Below is a small trained network, with its code and all its weights. Each question gives an input and a target symbol and asks what happens when units are switched off, that is, made to give their printed mean instead of their output.

import numpy as np


def w(rows, s, z=0):
    codes = np.array(rows[::2]) - 128.0
    scale = np.full(codes.shape[1], s)
    scale[-1] = z or s
    return codes * scale


def f(y):
    return y / 2 * (1 + np.tanh(0.7978845608 * (y + 0.044715 * y**3)))


def softmax(a):
    e = np.exp(a - a.max(-1, keepdims=True))
    return e / e.sum(-1, keepdims=True)


def log_softmax(a):
    a = a - a.max(-1, keepdims=True)
    return a - np.log(np.exp(a).sum(-1, keepdims=True))


def net(x, mask):
    ids = ['ΔΞΠζηθλμψ'.index(c) for c in x.split()]
    T = len(ids)
    res = E[ids] + P[:T]
    q, k, v = (res @ M[0].T for M in (Q, K, V))
    z = softmax(np.where(np.tri(T) > 0, q @ k.T / 2**0.5, -1e9)) @ v
    res = res + np.where(mask[0], z, O[0][:, -1]) @ O[0][:, :-1]
    y = f(res @ A[0][:, :-1].T + A[0][:, -1])
    res = res + np.where(mask[1:17], y, B[0][:, -1]) @ B[0][:, :-1]
    return log_softmax(res[-1] @ U[:, :-1].T + U[:, -1])


Q, K, V, O, A, B = {}, {}, {}, {}, {}, {}
E = w([
[134,150,210,177],'Δ',
[126,75,73,89],'Ξ',
[20,34,177,81],'Π',
[113,98,42,122],'ζ',
[172,211,113,163],'η',
[81,114,16,131],'θ',
[59,68,82,115],'λ',
[251,117,67,77],'μ',
[181,90,217,105],'ψ',
],0.016)
P = w([
[66,213,129,3],'0',
[61,67,120,124],'1',
[48,61,117,133],'2',
[72,56,92,132],'3',
[79,47,79,131],'4',
[92,57,84,145],'5',
],0.0052)
Q[0] = w([
[185,82,124,50],'H1',
[21,53,4,123],'H1',
],0.014)
K[0] = w([
[190,110,108,66],'H1',
[77,231,133,10],'H1',
],0.014)
V[0] = w([
[222,41,255,71],'H1',
[238,194,51,82],'H1',
],0.0076)
O[0] = w([
[212,132,146,15,243],'H1',
[189,6,152,176,2],'H1',
],0.014,0.0044)
A[0] = w([
[148,165,149,96,164],'N1',
[117,163,117,109,45],'N2',
[52,104,116,123,186],'N3',
[141,134,55,131,199],'N4',
[119,235,180,188,117],'N5',
[235,165,132,161,5],'N6',
[122,119,175,141,123],'N7',
[127,85,132,250,3],'N8',
[131,79,103,111,168],'N9',
[158,43,114,110,71],'N10',
[82,153,126,159,52],'N11',
[237,75,162,120,114],'N12',
[79,108,192,101,144],'N13',
[170,203,187,109,72],'N14',
[140,125,60,126,135],'N15',
[132,203,187,177,122],'N16',
],0.011,0.0052)
B[0] = w([
[143,149,173,161,207],'N1',
[97,153,120,168,159],'N2',
[160,110,96,148,245],'N3',
[128,103,160,111,162],'N4',
[189,122,112,115,161],'N5',
[180,120,1,139,149],'N6',
[127,172,77,121,131],'N7',
[154,242,165,106,174],'N8',
[164,111,147,120,179],'N9',
[158,172,142,132,197],'N10',
[104,120,167,149,163],'N11',
[30,129,163,154,233],'N12',
[166,134,93,113,211],'N13',
[98,69,137,226,185],'N14',
[129,95,156,106,148],'N15',
[177,135,70,106,139],'N16',
],0.0095,0.012)
U = w([
[140,104,57,71,158],'Δ',
[191,47,65,139,214],'Ξ',
[50,234,107,62,99],'Π',
[127,145,111,168,157],'ζ',
[254,216,81,137,239],'η',
[72,207,137,219,3],'θ',
[15,68,65,170,90],'λ',
[77,137,220,136,106],'μ',
[179,154,146,25,84],'ψ',
],0.0058,0.0041)

Each question gives the input, a string of symbols that net reads in full, and the target symbol t.
The units are the heads (2 rows each of Q, K, V and O) and the neurons (one row each of A and B). Each row of codes is followed by its name. A weight is (code - 128) times the scale printed after its matrix; where a second scale follows, it is the last column's (O, A, B and U).
mask holds one flag per unit, heads first, then neurons. A switched-off unit (its flag False) gives its mean, the last column of its rows in O or B, instead of its output. The means were averaged over made-up inputs and are rounded, as every weight is.
A unit's drop is (log p(t) with every unit on - log p(t) with that unit switched off) / (log p(t) with every unit on - log p(t) with every unit switched off).
The circuit of an input: a set's keep is (log p(t) with only the set's units on - log p(t) with every unit switched off) / (log p(t) with every unit on - log p(t) with every unit switched off). Starting from the 12 units with the biggest drops (on a tie, the unit counted first), units are removed one at a time, each time the one whose removal leaves the highest keep (on an exact tie, the one counted first), for as long as the keep stays at least 0.8.
units of the circuit, in order: the units of the circuit, biggest drop first
unit that matters most: the unit with the biggest drop
k most important neurons: the k neurons with the biggest drops, biggest first
drop of u: that unit's drop, to one decimal
input η λ η λ, target η: unit that matters most => N8
input Ξ Π Δ θ Π, target Ξ: units of the circuit, in order => (H1, N12)
input η Δ λ θ, target η: units of the circuit, in order => (N8, H1, N12)
input θ λ Ξ, target θ: units of the circuit, in order => (H1, N8)
input Ξ Π θ ζ Π ψ, target μ: units of the circuit, in order => (N12, H1, N3, N14)
input ψ θ μ Π Δ ζ, target ψ: units of the circuit, in order => (H1, N3)
input η Π μ Δ Π, target η: 3 most important neurons => (N8, N12, N10)
input ψ Π η μ θ, target ψ: units of the circuit, in order => (H1, N14, N3)
input λ Δ ψ Π ψ λ, target λ: 2 most important neurons => (N10, N1)
input Π Π λ Π Π, target Π: drop of H1 => 1.4
input θ Ξ θ ψ Π, target θ: drop of N2 => 0.0
input Π λ λ, target Π: drop of H1 => 1.3
